Below are the code and all the weights of a small trained network. Each question names an input and a class and asks about switching units off, where a switched-off unit gives its printed mean instead of its output.

import numpy as np


def w(rows, s, z=0):
    codes = np.array(rows[::2]) - 128.0
    scale = np.full(codes.shape[1], s)
    scale[-1] = z or s
    return codes * scale


def norm(h):
    return h / np.sqrt((h * h).mean(-1, keepdims=True) + 1e-5)


def f(y):
    return np.maximum(y, 0)


def log_softmax(a):
    a = a - a.max(-1, keepdims=True)
    return a - np.log(np.exp(a).sum(-1, keepdims=True))


def net(x, mask):
    res = np.array(x, float).reshape(1, 7) / 4 @ E
    u = 0
    for l in range(4):
        y = f(norm(res) @ A[l][:, :-1].T + A[l][:, -1])
        res = res + np.where(mask[u : u + 7], y, B[l][:, -1]) @ B[l][:, :-1]
        u += 7
    return log_softmax(norm(res)[-1] @ U[:, :-1].T + U[:, -1])


A, B = {}, {}
E = w([
[242,70,69,166],'x0',
[129,127,128,129],'x1',
[29,68,115,241],'x2',
[128,127,127,129],'x3',
[126,91,69,2],'x4',
[128,127,127,126],'x5',
[129,129,127,127],'x6',
],0.0052)
A[0] = w([
[215,78,136,2,116],'L0N0',
[242,168,240,30,252],'L0N1',
[218,222,152,72,54],'L0N2',
[205,128,7,189,161],'L0N3',
[139,153,118,62,116],'L0N4',
[7,100,126,90,53],'L0N5',
[172,254,185,243,252],'L0N6',
],0.0053,0.0029)
B[0] = w([
[80,155,103,133,200],'L0N0',
[134,255,46,142,249],'L0N1',
[30,39,115,250,181],'L0N2',
[175,98,86,130,195],'L0N3',
[118,172,118,185,162],'L0N4',
[66,77,130,172,170],'L0N5',
[172,136,207,185,254],'L0N6',
],0.007,0.0054)
A[1] = w([
[162,108,143,157,5],'L1N0',
[140,60,188,204,180],'L1N1',
[169,153,188,199,207],'L1N2',
[10,201,118,206,76],'L1N3',
[197,214,254,48,2],'L1N4',
[30,147,201,133,154],'L1N5',
[50,169,182,151,122],'L1N6',
],0.0072,0.0022)
B[1] = w([
[125,74,129,194,138],'L1N0',
[56,185,82,151,217],'L1N1',
[58,153,206,177,231],'L1N2',
[144,129,122,48,253],'L1N3',
[253,118,142,84,145],'L1N4',
[136,120,134,59,211],'L1N5',
[134,154,107,57,207],'L1N6',
],0.0071,0.006)
A[2] = w([
[136,159,198,57,97],'L2N0',
[215,124,237,126,27],'L2N1',
[151,185,251,192,85],'L2N2',
[175,204,81,185,129],'L2N3',
[90,73,154,124,119],'L2N4',
[88,233,119,129,127],'L2N5',
[124,2,80,131,3],'L2N6',
],0.0088,0.005)
B[2] = w([
[188,131,116,246,173],'L2N0',
[191,205,126,79,139],'L2N1',
[107,103,72,46,231],'L2N2',
[170,42,153,82,223],'L2N3',
[142,96,162,63,150],'L2N4',
[140,166,209,163,254],'L2N5',
[95,201,89,170,151],'L2N6',
],0.011,0.0061)
A[3] = w([
[149,145,1,175,39],'L3N0',
[105,79,120,60,68],'L3N1',
[161,110,202,221,206],'L3N2',
[168,159,96,88,123],'L3N3',
[146,114,189,197,198],'L3N4',
[246,102,159,151,252],'L3N5',
[169,9,4,186,107],'L3N6',
],0.0085,0.0041)
B[3] = w([
[47,142,94,232,174],'L3N0',
[129,2,135,25,148],'L3N1',
[165,41,134,132,241],'L3N2',
[56,102,54,230,179],'L3N3',
[225,70,155,168,222],'L3N4',
[125,75,37,25,254],'L3N5',
[97,228,214,182,231],'L3N6',
],0.0065,0.0054)
U = w([
[194,175,185,82,248],'0',
[201,33,99,82,108],'1',
[82,239,91,73,142],'2',
[130,118,3,101,199],'3',
[56,133,236,135,48],'4',
[129,36,145,205,161],'5',
[40,88,122,20,67],'6',
[52,164,74,210,92],'7',
],0.021,0.0017)

Each question gives the input, the list of numbers given to net, and the class t.
The units are the neurons (one row each of A and B). Each row of codes is followed by its name. A weight is (code - 128) times the scale printed after its matrix; where a second scale follows, it is the last column's (A, B and U).
mask holds one flag per neuron, layer by layer. A switched-off neuron (its flag False) gives its mean, the last column of its row in B, instead of its output. The means were averaged over made-up inputs and are rounded, as every weight is.
A unit's drop is (log p(t) with every unit on - log p(t) with that unit switched off) / (log p(t) with every unit on - log p(t) with every unit switched off).
The circuit of an input: a set's keep is (log p(t) with only the set's units on - log p(t) with every unit switched off) / (log p(t) with every unit on - log p(t) with every unit switched off). Starting from the 12 units with the biggest drops (on a tie, the unit counted first), units are removed one at a time, each time the one whose removal leaves the highest keep (on an exact tie, the one counted first), for as long as the keep stays at least 0.8.
units of the circuit, in order: the units of the circuit, biggest drop first
most important unit: the unit with the biggest drop
top k neurons: the k neurons with the biggest drops, biggest first
k most important neurons of layer l: the k neurons of layer l with the biggest drops, biggest first
input [0,-7,-5,8,2,-7,-4], class 2: 3 most important neurons of layer 0 -> L0N6, L0N0, L0N3
input [1,-3,3,4,4,-4,-6], class 7: top neuron -> L2N6
input [4,0,-8,-4,-1,-3,-5], class 1: units of the circuit, in order -> L2N3, L0N2
input [1,-8,-4,-4,0,5,7], class 1: top 2 neurons -> L2N3, L2N5
input [-4,7,-7,-5,1,-8,8], class 2: 2 most important neurons of layer 0 -> L0N6, L0N0
input [0,-7,6,4,2,-1,5], class 6: top 2 neurons -> L0N6, L2N4
input [6,8,0,-1,-8,8,7], class 1: 4 most important neurons of layer 0 -> L0N2, L0N6, L0N5, L0N0
input [-2,5,-1,7,-8,-8,-2], class 0: 2 most important neurons of layer 2 -> L2N1, L2N2
input [1,2,5,0,7,-5,-3], class 7: top 2 neurons -> L2N6, L1N2
input [-1,5,-8,3,2,2,-2], class 2: 3 most important neurons of layer 0 -> L0N1, L0N6, L0N0
input [8,4,-1,8,2,4,-8], class 3: top 2 neurons -> L0N6, L2N5
input [-1,-1,-1,-4,-6,3,-1], class 0: 2 most important neurons of layer 1 -> L1N2, L1N4
input [-4,-2,-3,6,0,1,6], class 0: top 4 neurons -> L2N5, L2N2, L1N1, L2N0
input [1,-3,-3,-8,-3,-1,-4], class 1: most important unit -> L2N3
input [0,-7,-1,-5,7,6,-8], class 2: top 2 neurons -> L0N0, L2N2
input [-2,1,-8,3,3,7,8], class 2: top 2 neurons -> L0N6, L0N2
input [-4,0,7,6,1,-3,-6], class 6: top 2 neurons -> L0N6, L0N1
input [-4,2,1,-7,1,-6,6], class 6: top 4 neurons -> L0N6, L0N1, L1N2, L1N5
input [2,1,4,1,8,-4,-5], class 7: 2 most important neurons of layer 2 -> L2N6, L2N2
input [8,6,-4,8,-7,-1,-7], class 1: units of the circuit, in order -> L3N5
